Below is a small trained network, with its code and all its weights. Each question gives an input and a class and asks what happens when units are switched off, that is, made to give their printed mean instead of their output.

import numpy as np


def w(rows, s, z=0):
    codes = np.array(rows[::2]) - 128.0
    scale = np.full(codes.shape[1], s)
    scale[-1] = z or s
    return codes * scale


def f(y):
    return np.maximum(y, 0)


def log_softmax(a):
    a = a - a.max(-1, keepdims=True)
    return a - np.log(np.exp(a).sum(-1, keepdims=True))


def net(x, mask):
    res = np.array(x, float).reshape(1, 8) / 4 @ E
    y = f(res @ A[0][:, :-1].T + A[0][:, -1])
    res = res + np.where(mask, y, B[0][:, -1]) @ B[0][:, :-1]
    return log_softmax(res[-1] @ U[:, :-1].T + U[:, -1])


A, B = {}, {}
E = w([
[200,111,155,147,90,170,126,116,33,21,86,119],'x0',
[206,136,150,157,161,158,157,67,40,241,66,144],'x1',
[62,67,132,167,49,78,176,127,144,119,187,91],'x2',
[1,174,120,102,132,84,128,136,83,85,62,121],'x3',
[153,148,189,73,69,188,177,70,82,162,175,102],'x4',
[75,50,107,90,125,144,66,23,107,122,142,215],'x5',
[99,142,106,140,228,135,149,57,105,168,202,179],'x6',
[92,237,141,148,79,184,181,173,154,117,153,190],'x7',
],0.0082)
A[0] = w([
[227,171,103,58,122,124,82,138,176,135,121,1,138],'n1',
[99,135,155,8,175,144,73,104,152,115,49,128,253],'n2',
[138,5,83,130,156,20,123,101,73,126,77,94,158],'n3',
[98,61,78,95,177,92,80,137,138,166,206,105,51],'n4',
[186,136,114,96,195,174,48,172,121,136,58,84,129],'n5',
[148,124,82,140,72,182,102,112,98,73,132,60,94],'n6',
[51,168,96,97,109,41,103,215,120,120,77,118,205],'n7',
[80,147,106,131,181,69,147,109,197,241,184,162,161],'n8',
[143,144,51,142,164,118,96,111,199,210,70,136,230],'n9',
[108,124,54,114,197,115,54,71,76,199,58,191,190],'n10',
[160,161,131,116,203,138,80,158,127,129,32,123,85],'n11',
[143,65,140,177,210,169,134,84,64,120,116,183,126],'n12',
[194,245,177,115,150,158,184,199,64,168,91,133,104],'n13',
[120,220,32,132,80,208,142,156,154,89,97,176,149],'n14',
[125,80,106,114,178,31,73,60,93,144,91,96,145],'n15',
[110,134,180,21,114,149,188,94,159,211,149,107,75],'n16',
],0.008,0.0037)
B[0] = w([
[57,136,170,164,115,192,21,110,80,117,200,91,200],'n1',
[132,126,202,165,135,123,110,99,149,103,170,88,213],'n2',
[113,115,196,90,97,23,202,163,134,78,91,136,232],'n3',
[137,128,120,129,183,141,172,115,64,186,118,80,192],'n4',
[122,152,200,126,66,142,66,149,75,150,159,44,199],'n5',
[135,122,159,210,188,147,126,107,67,209,186,74,178],'n6',
[93,128,170,178,83,99,49,206,199,74,102,69,238],'n7',
[82,217,62,41,180,194,117,123,110,158,174,66,239],'n8',
[87,197,143,60,113,165,152,104,131,95,152,46,210],'n9',
[40,163,223,149,77,241,1,114,173,33,142,142,248],'n10',
[99,200,192,142,120,189,52,142,97,161,200,83,188],'n11',
[133,203,210,117,66,107,97,160,130,95,91,96,217],'n12',
[201,18,111,42,219,181,216,70,101,140,116,91,219],'n13',
[133,114,186,111,92,68,149,151,131,42,108,143,200],'n14',
[170,92,219,115,30,143,110,133,142,71,87,211,218],'n15',
[131,35,170,82,102,100,98,44,58,144,215,81,187],'n16',
],0.0076,0.011)
U = w([
[53,168,149,185,58,112,49,189,191,46,129,139,255],'0',
[85,174,2,121,213,68,183,203,216,201,141,73,31],'1',
[117,144,128,114,154,225,105,53,55,239,193,53,112],'2',
[239,58,139,110,156,71,226,138,108,97,76,126,16],'3',
],0.0076,0.0047)

Each question gives the input, the list of numbers given to net, and the class t.
The units are the neurons (one row each of A and B). Each row of codes is followed by its name. A weight is (code - 128) times the scale printed after its matrix; where a second scale follows, it is the last column's (A, B and U).
mask holds one flag per neuron, in row order. A switched-off neuron (its flag False) gives its mean, the last column of its row in B, instead of its output. The means were averaged over made-up inputs and are rounded, as every weight is.
A unit's drop is (log p(t) with every unit on - log p(t) with that unit switched off) / (log p(t) with every unit on - log p(t) with every unit switched off).
The circuit of an input: a set's keep is (log p(t) with only the set's units on - log p(t) with every unit switched off) / (log p(t) with every unit on - log p(t) with every unit switched off). Starting from the 12 units with the biggest drops (on a tie, the unit counted first), units are removed one at a time, each time the one whose removal leaves the highest keep (on an exact tie, the one counted first), for as long as the keep stays at least 0.8.
units of the circuit, in order: the units of the circuit, biggest drop first
unit that matters most: the unit with the biggest drop
top k neurons: the k neurons with the biggest drops, biggest first
drop when u is switched off: that unit's drop, to one decimal
input [1,7,-4,-2,-6,4,8,1], class 0: units of the circuit, in order	[n10]
input [-5,5,-4,-8,-1,6,4,-7], class 0: top 3 neurons	[n10, n15, n12]
input [8,-8,2,-7,-3,8,-3,-8], class 3: units of the circuit, in order	[n10, n3]
input [-1,-5,-7,-1,5,5,-4,-4], class 2: top 2 neurons	[n7, n14]
input [0,0,2,-2,2,5,3,7], class 2: top 3 neurons	[n7, n10, n3]
input [6,-5,1,-5,0,1,-6,-1], class 2: units of the circuit, in order	[n6, n7]
input [-8,-3,6,2,-2,3,7,-8], class 2: top 3 neurons	[n4, n8, n14]
input [7,7,6,8,-7,-7,7,6], class 3: top 2 neurons	[n13, n10]
input [5,4,-4,-7,-8,-2,-8,-5], class 2: top 2 neurons	[n7, n11]
input [-6,-7,-8,0,-2,-5,4,-6], class 2: top 2 neurons	[n4, n8]
input [0,3,8,-3,-2,-1,2,-6], class 3: drop when n10 is switched off	0.1
input [-2,8,5,-1,3,2,-8,-3], class 3: drop when n8 is switched off	0.2
input [0,-4,-5,-5,7,-3,-5,5], class 2: drop when n1 is switched off	0.3
input [4,-3,-1,-6,4,-7,-8,2], class 2: unit that matters most	n1
